[136, 153, 142, 118, 151, 146, 140, 103, 145, 114, 105, 124, 143, 139, 121]
The minimum -> 103
The entry just right of 151?
Answer: 146
The median of all entries?
Answer: 139

m =
[[144 111 107 135 131 147 142 136 129 134 122 122]
 [129 125 140 140 134 143 134 111 136 122 122 127]
 [132 121 127 129 116 138 126 108 133 123 133 125]
 [137 112 101 131 108 142 130 132 134 118 136 137]
 [126 134 129 141 140 135 141 109 136 136 148 110]
 [134 104 136 109 114 120 122 139 138 108 142 104]
 [120 124 125 114 115 131 113 120 128 135 122 145]
 [139 111 151 139 130 145 131 111 146 110 122 115]
 [121 125 122 106 146 122 113 103 117 142 130 111]
 [126 149 141 131 106 124 119 120 115 145 112 139]]
The largest entry in the first row -> 147
Which number is the 4th entry from the end, reading row by row?
A: 115
Which number is the entry in the bottom-right corner?
A: 139
The second entry on the main diagonal: 125
The second smallest entry is 103
The last entry in the row that holds the largest entry is 115
Which number is the first entry in reading order?
A: 144
The entry directly above the largest entry: 125
Which number is the third-last entry, reading row by row?
A: 145
Which number is the 3rd largest entry?
A: 148
The maximum -> 151
The entry just left of the smallest entry is 112
Which number is the entry in the top-right corner?
A: 122
Which number is the bottom entry of the column that holds the smallest entry?
A: 141
The first entry of the largest entry's row: 139
The largest entry in the last column is 145
Which number is the smallest entry in the first row?
A: 107
Which number is the third entry on the main diagonal?
A: 127
Which number is the entry just left of 123?
A: 133
The minimum -> 101
The fifth entry from the end, reading row by row: 120
The entry in the bottom-left corner: 126
Which number is the entry just left of the largest entry?
A: 111
The last entry in the row that holds the smallest entry: 137
Which number is the 2nd entry from the end, reading row by row?
A: 112
The entry directly below the largest entry -> 122
The largest entry in the last row: 149
Which number is the smallest entry in the last column?
A: 104
Which number is the 2nd entry on the diagonal from the top-right corner?
A: 122
The smallest entry in the last row: 106

arr =
[[114 116 133 127 122 142 132 130]
 [120 111 117 128 121 135 131 122]
 [141 105 138 128 128 149 123 136]
 [126 126 111 105 133 146 136 126]
 [126 117 125 129 116 154 120 114]
 [139 126 142 110 134 121 117 116]
 [133 102 129 142 141 135 113 151]
 [134 107 132 127 128 137 121 130]
 [125 131 140 116 119 143 123 136]
 [134 104 135 127 142 122 114 148]
 [151 121 136 117 129 139 130 150]
 [131 131 120 134 122 156 140 136]]
Rows and columns are numbered from 1.
The entry at row 2, column 1 is 120
Give the top entry of the column that holds the smallest entry.
A: 116
The entry in row 1 and column 3 is 133
Give the bottom-right entry.
A: 136
Give the entry directly above the largest entry.
A: 139
Give the top-left entry.
A: 114
The entry in row 3 and column 3: 138
The bottom-left entry: 131
The entry in row 3 and column 2: 105
Give the entry just right of 110.
A: 134
The top entry of the column that holds the largest entry -> 142
Give the entry in the top-right corner.
A: 130
Give the entry directly above the smallest entry.
A: 126
The bottom entry of the column that holds the smallest entry is 131
The entry at row 2, column 2 -> 111
The bottom entry of the column that holds the largest entry -> 156
The entry in row 3 and column 1: 141
Give the entry just left of the smallest entry.
A: 133

[[128 125 122 123 127 128 134 133 131 131 131]
 [136 127 113 112 129 125 143 149 135 145 130]
 [133 128 120 119 129 126 136 140 132 138 128]
 [133 128 120 119 129 126 136 140 132 138 129]
 [135 132 126 124 130 126 130 137 129 137 124]
 [123 128 136 137 127 130 120 115 124 117 128]
 [114 119 133 137 123 132 123 109 127 109 136]
 [138 134 123 120 131 125 133 143 130 142 123]
 [107 115 136 142 121 134 120 100 126 100 139]
 [118 123 134 136 125 131 122 113 126 114 132]
 [123 120 119 122 125 129 136 130 133 127 136]]
Indices start at 1.
Give the bottom-left entry.
123
Give the entry in the bottom-right corner.
136
Give the entry at row 1, column 1.
128
The entry in row 1 and column 2 -> 125
Give the entry in row 2 and column 1.
136
Give the entry just right of the centre entry.
120
Give the entry directly above the centre entry.
126
Give the entry directly below the largest entry.
140
The entry in row 1 and column 3 is 122
The entry in the top-right corner: 131
The entry in row 2 and column 3: 113
The entry in row 3 and column 1 -> 133
Give the bottom entry of the column that holds the largest entry.
130
Give the top entry of the column that holds the largest entry.
133
The entry just right of the largest entry -> 135
The entry just left of the largest entry is 143
Give the entry directly below 121.
125
Give the entry just right of 107.
115

M =
[[120 130 129 116 119 141 122 132 132 107 121 130 111 115]
 [118 128 128 132 103 147 131 142 137 113 127 132 119 132]
 [128 131 125 132 119 109 136 144 146 143 120 127 128  99]
 [114 129 117 142 141 130 131 136 125 104 139 134 103 137]
 [121 151 118 144 137 134 117 120 131 116 128 138 126 114]]
The bottom-right entry -> 114
The top-left entry: 120
Which number is the entry in the bottom-left corner? 121
Which number is the entry just left of 104? 125
Which number is the entry directly above the largest entry? 129
Which number is the smallest entry in the first column? 114
The top entry of the column that holds the largest entry: 130
The largest entry in the last column: 137
Which number is the entry in the top-right corner? 115
The largest entry in the first row: 141
The 4th entry in reading order -> 116
Which number is the second-last entry, reading row by row? 126
Which number is the entry just left of the smallest entry? 128
The third entry from the end, reading row by row -> 138
Which number is the smallest entry? 99
The largest entry in the first column: 128
Which number is the second entry on the diagonal from the top-right corner? 119
The 2nd entry on the main diagonal is 128
The 5th entry, reading row by row is 119
The entry directly above the smallest entry -> 132
Which number is the second largest entry? 147
The largest entry -> 151
